Below are the code and all the weights of a small trained network. Each question names an input and a class and asks about switching units off, where a switched-off unit gives its printed mean instead of its output.

import numpy as np


def w(rows, s, z=0):
    codes = np.array(rows[::2]) - 128.0
    scale = np.full(codes.shape[1], s)
    scale[-1] = z or s
    return codes * scale


def norm(h):
    return h / np.sqrt((h * h).mean(-1, keepdims=True) + 1e-5)


def f(y):
    return y / 2 * (1 + np.tanh(0.7978845608 * (y + 0.044715 * y**3)))


def log_softmax(a):
    a = a - a.max(-1, keepdims=True)
    return a - np.log(np.exp(a).sum(-1, keepdims=True))


def net(x, mask):
    res = np.array(x, float).reshape(1, 6) / 4 @ E
    u = 0
    for l in range(3):
        y = f(norm(res) @ A[l][:, :-1].T + A[l][:, -1])
        res = res + np.where(mask[u : u + 3], y, B[l][:, -1]) @ B[l][:, :-1]
        u += 3
    return log_softmax(norm(res)[-1] @ U[:, :-1].T + U[:, -1])


A, B = {}, {}
E = w([
[126,138,188,182,75,170,142,130,161,95,172,20],'x0',
[71,77,95,223,118,68,195,167,118,124,174,122],'x1',
[146,103,174,142,90,83,130,51,219,84,199,86],'x2',
[103,158,172,103,82,73,74,179,95,137,111,150],'x3',
[65,131,180,156,17,189,134,180,100,81,198,105],'x4',
[124,217,72,151,139,161,125,255,216,60,101,221],'x5',
],0.0086)
A[0] = w([
[147,213,126,97,120,124,89,192,198,100,107,144,158],'0.n1',
[168,204,149,179,154,63,128,190,180,106,99,100,6],'0.n2',
[98,141,116,149,114,52,104,237,173,122,126,251,82],'0.n3',
],0.018,0.0017)
B[0] = w([
[135,76,149,165,93,161,85,143,158,123,156,142,235],'0.n1',
[44,106,87,140,112,146,125,146,206,232,134,97,189],'0.n2',
[19,114,94,67,175,128,193,143,68,2,191,172,249],'0.n3',
],0.0089,0.016)
A[1] = w([
[169,130,93,48,196,20,97,61,113,216,29,225,69],'1.n1',
[161,48,85,185,201,2,218,14,174,103,174,97,73],'1.n2',
[132,132,95,55,203,40,96,104,113,156,43,207,6],'1.n3',
],0.015,0.0022)
B[1] = w([
[186,254,159,145,148,100,108,110,29,60,82,116,232],'1.n1',
[102,25,116,131,60,107,159,83,112,208,187,96,253],'1.n2',
[146,172,111,108,197,123,122,165,113,147,131,153,199],'1.n3',
],0.01,0.014)
A[2] = w([
[211,123,117,133,148,151,104,82,253,148,91,143,255],'2.n1',
[189,60,113,60,176,121,73,53,155,191,82,190,117],'2.n2',
[197,192,115,153,116,221,142,161,132,88,85,173,119],'2.n3',
],0.021,0.00038)
B[2] = w([
[32,91,52,126,254,109,58,194,147,173,83,77,207],'2.n1',
[79,199,138,99,103,56,131,160,68,15,158,113,203],'2.n2',
[62,34,114,104,159,126,144,155,59,37,192,117,255],'2.n3',
],0.0088,0.0074)
U = w([
[186,204,106,98,172,78,145,81,2,114,121,143,111],'0',
[152,108,98,184,151,143,100,145,197,193,98,97,71],'1',
[54,128,33,100,178,168,179,166,106,45,166,197,174],'2',
[247,177,123,102,99,134,207,131,218,175,23,205,4],'3',
[113,81,180,143,32,114,147,66,84,132,200,57,184],'4',
],0.0087,0.0044)

Each question gives the input, the list of numbers given to net, and the class t.
The units are the neurons (one row each of A and B). Each row of codes is followed by its name. A weight is (code - 128) times the scale printed after its matrix; where a second scale follows, it is the last column's (A, B and U).
mask holds one flag per neuron, layer by layer. A switched-off neuron (its flag False) gives its mean, the last column of its row in B, instead of its output. The means were averaged over made-up inputs and are rounded, as every weight is.
A unit's drop is (log p(t) with every unit on - log p(t) with that unit switched off) / (log p(t) with every unit on - log p(t) with every unit switched off).
The circuit of an input: a set's keep is (log p(t) with only the set's units on - log p(t) with every unit switched off) / (log p(t) with every unit on - log p(t) with every unit switched off). Starting from all 9 units, units are removed one at a time, each time the one whose removal leaves the highest keep (on an exact tie, the one counted first), for as long as the keep stays at least 0.8.
units of the circuit, in order: the units of the circuit, biggest drop first
k most important neurons: the k neurons with the biggest drops, biggest first
k most important neurons of layer l: the k neurons of layer l with the biggest drops, biggest first
drop when u is switched off: that unit's drop, to one decimal
input [0,8,-6,-5,-6,-6], class 4: units of the circuit, in order	(1.n2)
input [8,-1,8,0,-5,2], class 1: units of the circuit, in order	(0.n3; 2.n1)
input [-1,-7,-4,7,4,-2], class 4: 2 most important neurons	(0.n3; 1.n3)
input [1,1,-3,-2,-3,0], class 0: units of the circuit, in order	(0.n3; 0.n1)
input [-2,4,-5,1,-3,-8], class 0: units of the circuit, in order	(1.n1; 0.n3)
input [5,-4,6,-2,-7,2], class 1: 2 most important neurons	(2.n1; 0.n3)
input [-8,5,-1,-2,-3,-1], class 0: 4 most important neurons	(0.n1; 0.n2; 1.n1; 2.n3)
input [-8,0,-4,-7,7,-7], class 0: units of the circuit, in order	(0.n3; 1.n2; 2.n3)
input [-8,1,4,1,-5,-8], class 0: 2 most important neurons	(1.n1; 1.n3)
input [1,-8,4,5,-3,-3], class 0: 3 most important neurons	(1.n1; 0.n3; 0.n1)
input [6,5,-1,-6,-1,2], class 4: 2 most important neurons of layer 0	(0.n1; 0.n3)
input [-5,4,-7,1,-4,-3], class 0: 2 most important neurons	(1.n1; 0.n1)
input [6,1,-2,5,-2,-1], class 1: 3 most important neurons	(0.n3; 1.n2; 0.n2)
input [0,0,8,-7,-4,6], class 1: 2 most important neurons of layer 2	(2.n1; 2.n3)
input [-8,4,2,-6,2,-5], class 4: most important neuron of layer 1	(1.n2)
input [3,-2,-3,2,-1,1], class 1: 2 most important neurons of layer 0	(0.n2; 0.n3)
input [7,-6,-3,-4,-5,3], class 1: 2 most important neurons of layer 1	(1.n1; 1.n3)
input [-5,3,7,-3,4,-1], class 4: drop when 1.n3 is switched off	0.0
input [7,-6,3,8,0,-2], class 1: drop when 1.n1 is switched off	0.6
input [6,4,-3,-5,-7,-4], class 4: drop when 1.n2 is switched off	0.2
input [-3,3,-7,-5,-5,-7], class 0: drop when 1.n1 is switched off	0.1
input [-7,8,4,-7,-5,2], class 4: most important neuron of layer 1	(1.n2)
